Here is a tiny trained network, its code and every weight. The questions are about switching its units off for an input and a class, where a switched-off unit gives its printed mean instead of its output.

import numpy as np


def w(rows, s, z=0):
    codes = np.array(rows[::2]) - 128.0
    scale = np.full(codes.shape[1], s)
    scale[-1] = z or s
    return codes * scale


def f(y):
    return y / 2 * (1 + np.tanh(0.7978845608 * (y + 0.044715 * y**3)))


def log_softmax(a):
    a = a - a.max(-1, keepdims=True)
    return a - np.log(np.exp(a).sum(-1, keepdims=True))


def net(x, mask):
    res = np.array(x, float).reshape(1, 4) / 4 @ E
    y = f(res @ A[0][:, :-1].T + A[0][:, -1])
    res = res + np.where(mask, y, B[0][:, -1]) @ B[0][:, :-1]
    return log_softmax(res[-1] @ U[:, :-1].T + U[:, -1])


A, B = {}, {}
E = w([
[185,101,74,248,75,181,179,68,78,65,148,26],'x0',
[164,122,104,79,74,115,176,207,94,91,243,160],'x1',
[76,179,61,167,5,131,83,82,154,154,183,208],'x2',
[70,60,176,103,1,53,107,98,104,134,142,54],'x3',
],0.0082)
A[0] = w([
[122,143,131,167,132,152,61,35,164,142,74,131,128],'N0',
[77,176,90,204,72,142,75,64,171,177,113,180,226],'N1',
[107,134,192,172,199,93,90,29,160,152,74,113,87],'N2',
[92,145,178,193,147,145,53,38,194,129,62,106,147],'N3',
[159,177,89,166,113,150,192,92,125,79,116,117,57],'N4',
[186,227,82,69,182,215,114,187,177,142,95,228,162],'N5',
[98,154,150,47,148,57,52,174,150,193,121,198,88],'N6',
[175,141,78,101,67,131,166,187,87,92,254,133,173],'N7',
[77,172,60,165,99,146,78,106,127,153,162,202,42],'N8',
[71,154,84,134,51,139,107,117,139,92,156,185,206],'N9',
[122,68,170,127,111,59,107,114,116,131,126,154,65],'N10',
[89,136,177,25,134,88,110,145,150,126,111,153,255],'N11',
[161,89,50,227,86,201,178,63,82,58,121,22,140],'N12',
[60,171,159,96,159,135,123,190,168,131,98,176,62],'N13',
[180,122,130,80,133,121,170,196,81,99,182,138,96],'N14',
[179,208,38,172,218,205,156,132,158,125,114,175,126],'N15',
[77,78,166,78,40,26,74,149,150,172,92,83,176],'N16',
[171,30,197,98,223,83,215,189,98,140,47,47,162],'N17',
[81,140,76,158,70,142,118,105,118,159,152,170,60],'N18',
[149,129,115,90,86,93,182,229,104,147,191,178,90],'N19',
[87,69,125,124,78,58,145,91,91,97,119,86,68],'N20',
],0.0095,0.009)
B[0] = w([
[110,96,82,171,92,67,186,165,151,80,140,162,170],'N0',
[119,166,148,142,109,192,101,175,119,93,97,100,218],'N1',
[123,113,136,169,100,56,161,181,146,54,137,215,168],'N2',
[112,140,70,165,78,61,194,179,150,84,130,207,186],'N3',
[140,56,131,108,229,134,101,61,187,153,211,211,154],'N4',
[96,51,95,182,101,120,83,75,100,157,95,85,222],'N5',
[73,143,117,74,177,173,143,106,183,154,187,176,209],'N6',
[60,139,105,171,85,57,173,145,149,90,71,191,227],'N7',
[198,67,226,136,156,141,78,152,137,48,181,131,169],'N8',
[133,147,140,156,115,192,88,168,161,81,104,92,209],'N9',
[174,29,120,160,252,125,78,62,152,78,216,217,140],'N10',
[48,158,123,109,71,171,123,145,162,150,111,155,225],'N11',
[39,146,97,55,145,192,143,91,215,189,161,153,250],'N12',
[103,65,148,146,234,150,136,72,196,133,240,215,168],'N13',
[135,150,133,165,114,88,119,152,147,60,141,178,177],'N14',
[136,51,137,199,96,118,59,97,67,165,93,133,201],'N15',
[152,59,81,184,116,132,63,45,57,168,98,125,212],'N16',
[150,163,170,142,118,203,78,178,125,40,106,92,236],'N17',
[197,97,199,173,204,149,87,152,150,34,229,179,163],'N18',
[116,120,97,179,120,70,166,125,168,61,100,172,189],'N19',
[203,61,110,186,184,114,45,66,57,128,198,153,164],'N20',
],0.011,0.018)
U = w([
[125,137,92,145,105,33,178,160,141,82,119,179,112],'0',
[96,120,135,71,165,167,129,98,188,185,189,165,115],'1',
[172,128,213,132,154,191,89,184,130,56,129,97,93],'2',
[150,78,95,164,128,103,76,44,54,165,122,129,62],'3',
[69,180,80,103,38,186,147,166,112,182,26,64,212],'4',
[247,228,100,107,107,156,235,134,10,244,106,102,10],'5',
[235,251,28,18,216,134,225,216,39,225,44,36,10],'6',
],0.015,0.013)

Each question gives the input, the list of numbers given to net, and the class t.
The units are the neurons (one row each of A and B). Each row of codes is followed by its name. A weight is (code - 128) times the scale printed after its matrix; where a second scale follows, it is the last column's (A, B and U).
mask holds one flag per neuron, in row order. A switched-off neuron (its flag False) gives its mean, the last column of its row in B, instead of its output. The means were averaged over made-up inputs and are rounded, as every weight is.
A unit's drop is (log p(t) with every unit on - log p(t) with that unit switched off) / (log p(t) with every unit on - log p(t) with every unit switched off).
The circuit of an input: a set's keep is (log p(t) with only the set's units on - log p(t) with every unit switched off) / (log p(t) with every unit on - log p(t) with every unit switched off). Starting from the 12 units with the biggest drops (on a tie, the unit counted first), units are removed one at a time, each time the one whose removal leaves the highest keep (on an exact tie, the one counted first), for as long as the keep stays at least 0.8.
circuit, biggest first: the units of the circuit, biggest drop first
top k neurons: the k neurons with the biggest drops, biggest first
drop when u is switched off: that unit's drop, to one decimal
input [5,4,3,-7], class 3: circuit, biggest first -> N15
input [-7,-5,1,8], class 3: top 3 neurons -> N16, N12, N20
input [-4,-8,3,-7], class 0: top 3 neurons -> N3, N2, N0
input [7,-7,-5,-6], class 0: top 4 neurons -> N3, N2, N0, N6
input [7,-4,-5,-7], class 1: top 2 neurons -> N12, N16
input [-8,-8,5,-3], class 0: top 2 neurons -> N3, N2
input [-7,-1,7,-8], class 3: top 2 neurons -> N5, N15
input [-5,5,-3,-4], class 0: top 3 neurons -> N12, N19, N14
input [2,6,6,-8], class 3: top 3 neurons -> N15, N5, N17
input [7,-3,6,6], class 1: top 2 neurons -> N12, N17
input [8,-2,-7,-4], class 1: top 2 neurons -> N12, N4
input [5,-4,-2,-4], class 1: top 4 neurons -> N12, N7, N4, N16
input [6,-2,-6,-2], class 1: top 4 neurons -> N12, N1, N9, N4
input [7,0,3,4], class 1: circuit, biggest first -> N12
input [7,-7,-1,-5], class 0: top 3 neurons -> N3, N0, N2
input [-5,-7,2,3], class 0: drop when N3 is switched off -> 0.1
input [4,5,8,8], class 2: drop when N15 is switched off -> 0.2
input [7,0,5,-6], class 1: drop when N7 is switched off -> 0.0
